Here is a tiny trained network, its code and every weight. The questions are about switching its units off for an input and a target symbol, where a switched-off unit gives its printed mean instead of its output.

import numpy as np


def w(rows, s, z=0):
    codes = np.array(rows[::2]) - 128.0
    scale = np.full(codes.shape[1], s)
    scale[-1] = z or s
    return codes * scale


def norm(h):
    return h / np.sqrt((h * h).mean(-1, keepdims=True) + 1e-5)


def f(y):
    return np.maximum(y, 0)


def softmax(a):
    e = np.exp(a - a.max(-1, keepdims=True))
    return e / e.sum(-1, keepdims=True)


def log_softmax(a):
    a = a - a.max(-1, keepdims=True)
    return a - np.log(np.exp(a).sum(-1, keepdims=True))


def net(x, mask):
    ids = ['αβδζθλμξσφψ'.index(c) for c in x.split()]
    T = len(ids)
    res = E[ids] + P[:T]
    q, k, v = (norm(res) @ M[0].T for M in (Q, K, V))
    z = softmax(np.where(np.tri(T) > 0, q @ k.T / 3**0.5, -1e9)) @ v
    res = res + np.where(mask[0], z, O[0][:, -1]) @ O[0][:, :-1]
    y = f(norm(res) @ A[0][:, :-1].T + A[0][:, -1])
    res = res + np.where(mask[1:9], y, B[0][:, -1]) @ B[0][:, :-1]
    return log_softmax(norm(res)[-1] @ U[:, :-1].T + U[:, -1])


Q, K, V, O, A, B = {}, {}, {}, {}, {}, {}
E = w([
[173,183,225,86],'α',
[135,5,227,176],'β',
[245,117,97,195],'δ',
[217,181,163,199],'ζ',
[197,56,60,113],'θ',
[225,90,160,45],'λ',
[144,166,82,88],'μ',
[174,157,104,105],'ξ',
[119,155,94,85],'σ',
[128,169,78,76],'φ',
[179,154,101,107],'ψ',
],0.018)
P = w([
[82,254,24,29],'0',
[107,210,74,46],'1',
[134,180,106,67],'2',
[147,156,140,77],'3',
[150,135,161,81],'4',
[172,111,194,82],'5',
[186,85,229,84],'6',
[213,61,254,78],'7',
],0.007)
Q[0] = w([
[190,145,126,83],'head 1',
[82,85,105,211],'head 1',
[217,99,152,8],'head 1',
],0.017)
K[0] = w([
[110,65,173,218],'head 1',
[90,174,71,112],'head 1',
[65,8,211,168],'head 1',
],0.014)
V[0] = w([
[85,46,168,57],'head 1',
[59,193,254,174],'head 1',
[55,4,49,247],'head 1',
],0.0083)
O[0] = w([
[111,73,179,25,203],'head 1',
[130,160,250,162,63],'head 1',
[141,36,172,198,2],'head 1',
],0.011,0.006)
A[0] = w([
[47,132,120,106,148],'neuron 1',
[113,103,105,82,47],'neuron 2',
[144,109,85,85,184],'neuron 3',
[66,180,47,133,197],'neuron 4',
[155,153,187,155,251],'neuron 5',
[156,184,186,105,60],'neuron 6',
[154,2,111,130,176],'neuron 7',
[168,99,132,75,2],'neuron 8',
],0.015,0.0061)
B[0] = w([
[133,91,166,254,149],'neuron 1',
[78,107,94,80,160],'neuron 2',
[145,131,148,198,251],'neuron 3',
[125,19,250,172,222],'neuron 4',
[7,52,161,115,215],'neuron 5',
[90,118,56,242,179],'neuron 6',
[20,136,152,127,254],'neuron 7',
[219,174,96,224,174],'neuron 8',
],0.0077,0.0087)
U = w([
[84,106,173,145,209],'α',
[172,109,202,124,134],'β',
[180,138,157,141,254],'δ',
[234,87,155,220,183],'ζ',
[155,194,197,241,92],'θ',
[174,120,143,6,180],'λ',
[118,234,215,92,108],'μ',
[105,157,104,113,56],'ξ',
[157,14,73,107,30],'σ',
[173,177,127,138,111],'φ',
[141,155,107,138,91],'ψ',
],0.019,0.0059)

Each question gives the input, a string of symbols that net reads in full, and the target symbol t.
The units are the heads (3 rows each of Q, K, V and O) and the neurons (one row each of A and B). Each row of codes is followed by its name. A weight is (code - 128) times the scale printed after its matrix; where a second scale follows, it is the last column's (O, A, B and U).
mask holds one flag per unit, heads first, then neurons. A switched-off unit (its flag False) gives its mean, the last column of its rows in O or B, instead of its output. The means were averaged over made-up inputs and are rounded, as every weight is.
A unit's drop is (log p(t) with every unit on - log p(t) with that unit switched off) / (log p(t) with every unit on - log p(t) with every unit switched off).
The circuit of an input: a set's keep is (log p(t) with only the set's units on - log p(t) with every unit switched off) / (log p(t) with every unit on - log p(t) with every unit switched off). Starting from all 9 units, units are removed one at a time, each time the one whose removal leaves the highest keep (on an exact tie, the one counted first), for as long as the keep stays at least 0.8.
units of the circuit, in order: the units of the circuit, biggest drop first
k most important neurons: the k neurons with the biggest drops, biggest first
drop when u is switched off: that unit's drop, to one decimal
input σ μ α σ λ σ, target λ: most important neuron : (neuron 7)
input λ σ λ ψ ψ, target λ: units of the circuit, in order : (head 1; neuron 4)
input λ λ φ, target λ: units of the circuit, in order : (neuron 4; neuron 7; neuron 5)
input λ σ ψ σ, target λ: units of the circuit, in order : (head 1; neuron 7; neuron 4)
input φ μ ψ θ α ζ δ φ, target ζ: units of the circuit, in order : (head 1; neuron 7)
input α ψ β ξ λ, target α: 2 most important neurons : (neuron 7; neuron 5)
input μ λ ψ β λ, target β: 2 most important neurons : (neuron 8; neuron 2)
input θ φ θ θ α δ ζ σ, target θ: 2 most important neurons : (neuron 6; neuron 7)
input α δ φ, target ζ: 2 most important neurons : (neuron 4; neuron 7)
input ψ α σ β φ, target α: 2 most important neurons : (neuron 4; neuron 6)
input λ β λ, target β: drop when neuron 8 is switched off : 0.1
input θ θ α λ α θ δ σ, target ζ: drop when neuron 2 is switched off : 0.0
input σ σ ψ λ φ θ φ, target σ: drop when head 1 is switched off : 0.9
input λ φ δ μ, target ζ: drop when head 1 is switched off : 0.2
input ψ α ζ λ λ φ, target λ: units of the circuit, in order : (neuron 7)
input μ λ σ μ α β ψ δ, target α: 2 most important neurons : (neuron 5; neuron 7)
input λ ψ ζ λ μ, target λ: units of the circuit, in order : (head 1; neuron 7; neuron 4)
